Below are the code and all the weights of a small trained network. Each question names an input and a class and asks about switching units off, where a switched-off unit gives its printed mean instead of its output.

import numpy as np


def w(rows, s, z=0):
    codes = np.array(rows[::2]) - 128.0
    scale = np.full(codes.shape[1], s)
    scale[-1] = z or s
    return codes * scale


def f(y):
    return np.maximum(y, 0)


def log_softmax(a):
    a = a - a.max(-1, keepdims=True)
    return a - np.log(np.exp(a).sum(-1, keepdims=True))


def net(x, mask):
    res = np.array(x, float).reshape(1, 7) / 4 @ E
    y = f(res @ A[0][:, :-1].T + A[0][:, -1])
    res = res + np.where(mask, y, B[0][:, -1]) @ B[0][:, :-1]
    return log_softmax(res[-1] @ U[:, :-1].T + U[:, -1])


A, B = {}, {}
E = w([
[151,209,173],'x0',
[131,163,93],'x1',
[127,117,142],'x2',
[129,139,118],'x3',
[109,36,98],'x4',
[11,131,152],'x5',
[128,118,139],'x6',
],0.011)
A[0] = w([
[73,104,130,89],'n1',
[7,144,138,201],'n2',
[84,197,191,65],'n3',
[160,146,115,205],'n4',
[86,158,101,166],'n5',
[97,135,133,192],'n6',
[125,161,83,194],'n7',
[12,119,106,100],'n8',
[212,172,186,160],'n9',
[153,172,173,103],'n10',
[114,141,126,176],'n11',
[129,182,164,98],'n12',
[197,136,132,243],'n13',
[181,163,146,153],'n14',
[202,130,90,251],'n15',
[138,112,58,254],'n16',
[158,119,112,192],'n17',
[87,153,129,213],'n18',
[213,93,61,191],'n19',
[99,189,125,197],'n20',
[77,127,119,176],'n21',
[114,157,132,159],'n22',
[107,142,104,196],'n23',
],0.017,0.0054)
B[0] = w([
[213,178,39,175],'n1',
[201,253,125,254],'n2',
[97,176,58,220],'n3',
[217,46,183,187],'n4',
[124,153,150,173],'n5',
[209,165,185,173],'n6',
[172,136,180,169],'n7',
[225,164,101,223],'n8',
[215,128,82,254],'n9',
[134,160,69,198],'n10',
[107,205,177,156],'n11',
[74,213,22,196],'n12',
[225,59,149,230],'n13',
[201,77,82,208],'n14',
[174,28,175,238],'n15',
[141,30,136,206],'n16',
[115,72,163,177],'n17',
[113,202,198,191],'n18',
[81,4,102,244],'n19',
[149,170,151,206],'n20',
[237,193,158,183],'n21',
[34,104,148,167],'n22',
[157,147,167,163],'n23',
],0.0061,0.012)
U = w([
[130,104,167,225],'0',
[153,159,58,184],'1',
[106,211,234,171],'2',
[29,237,1,9],'3',
[49,62,73,4],'4',
],0.009,0.0032)

Each question gives the input, the list of numbers given to net, and the class t.
The units are the neurons (one row each of A and B). Each row of codes is followed by its name. A weight is (code - 128) times the scale printed after its matrix; where a second scale follows, it is the last column's (A, B and U).
mask holds one flag per neuron, in row order. A switched-off neuron (its flag False) gives its mean, the last column of its row in B, instead of its output. The means were averaged over made-up inputs and are rounded, as every weight is.
A unit's drop is (log p(t) with every unit on - log p(t) with that unit switched off) / (log p(t) with every unit on - log p(t) with every unit switched off).
The circuit of an input: a set's keep is (log p(t) with only the set's units on - log p(t) with every unit switched off) / (log p(t) with every unit on - log p(t) with every unit switched off). Starting from the 12 units with the biggest drops (on a tie, the unit counted first), units are removed one at a time, each time the one whose removal leaves the highest keep (on an exact tie, the one counted first), for as long as the keep stays at least 0.8.
circuit, biggest first: the units of the circuit, biggest drop first
top k neurons: the k neurons with the biggest drops, biggest first
drop when u is switched off: that unit's drop, to one decimal
input [6,-4,6,0,1,-8,-8], class 0: circuit, biggest first : (n15 n2)
input [1,-7,-2,7,8,5,-6], class 2: circuit, biggest first : (n9 n19 n2)
input [-2,5,1,4,1,-4,7], class 4: circuit, biggest first : (n19 n2 n8)
input [5,-8,3,6,-8,7,-2], class 3: circuit, biggest first : (n3)
input [-4,-6,-3,-4,2,-7,-3], class 4: circuit, biggest first : (n19 n2)
input [7,6,-8,1,-1,3,0], class 3: circuit, biggest first : (n12 n3)
input [-6,-1,6,-7,-5,1,2], class 2: circuit, biggest first : (n19 n9 n14)
input [2,-2,2,5,-7,1,-5], class 3: top 2 neurons : (n12 n3)
input [6,-6,-3,-8,-7,7,-8], class 3: drop when n3 is switched off : 0.2
input [8,-3,8,6,-6,4,7], class 3: drop when n8 is switched off : 0.0
input [-6,4,1,-5,-6,7,6], class 2: drop when n18 is switched off : 0.1
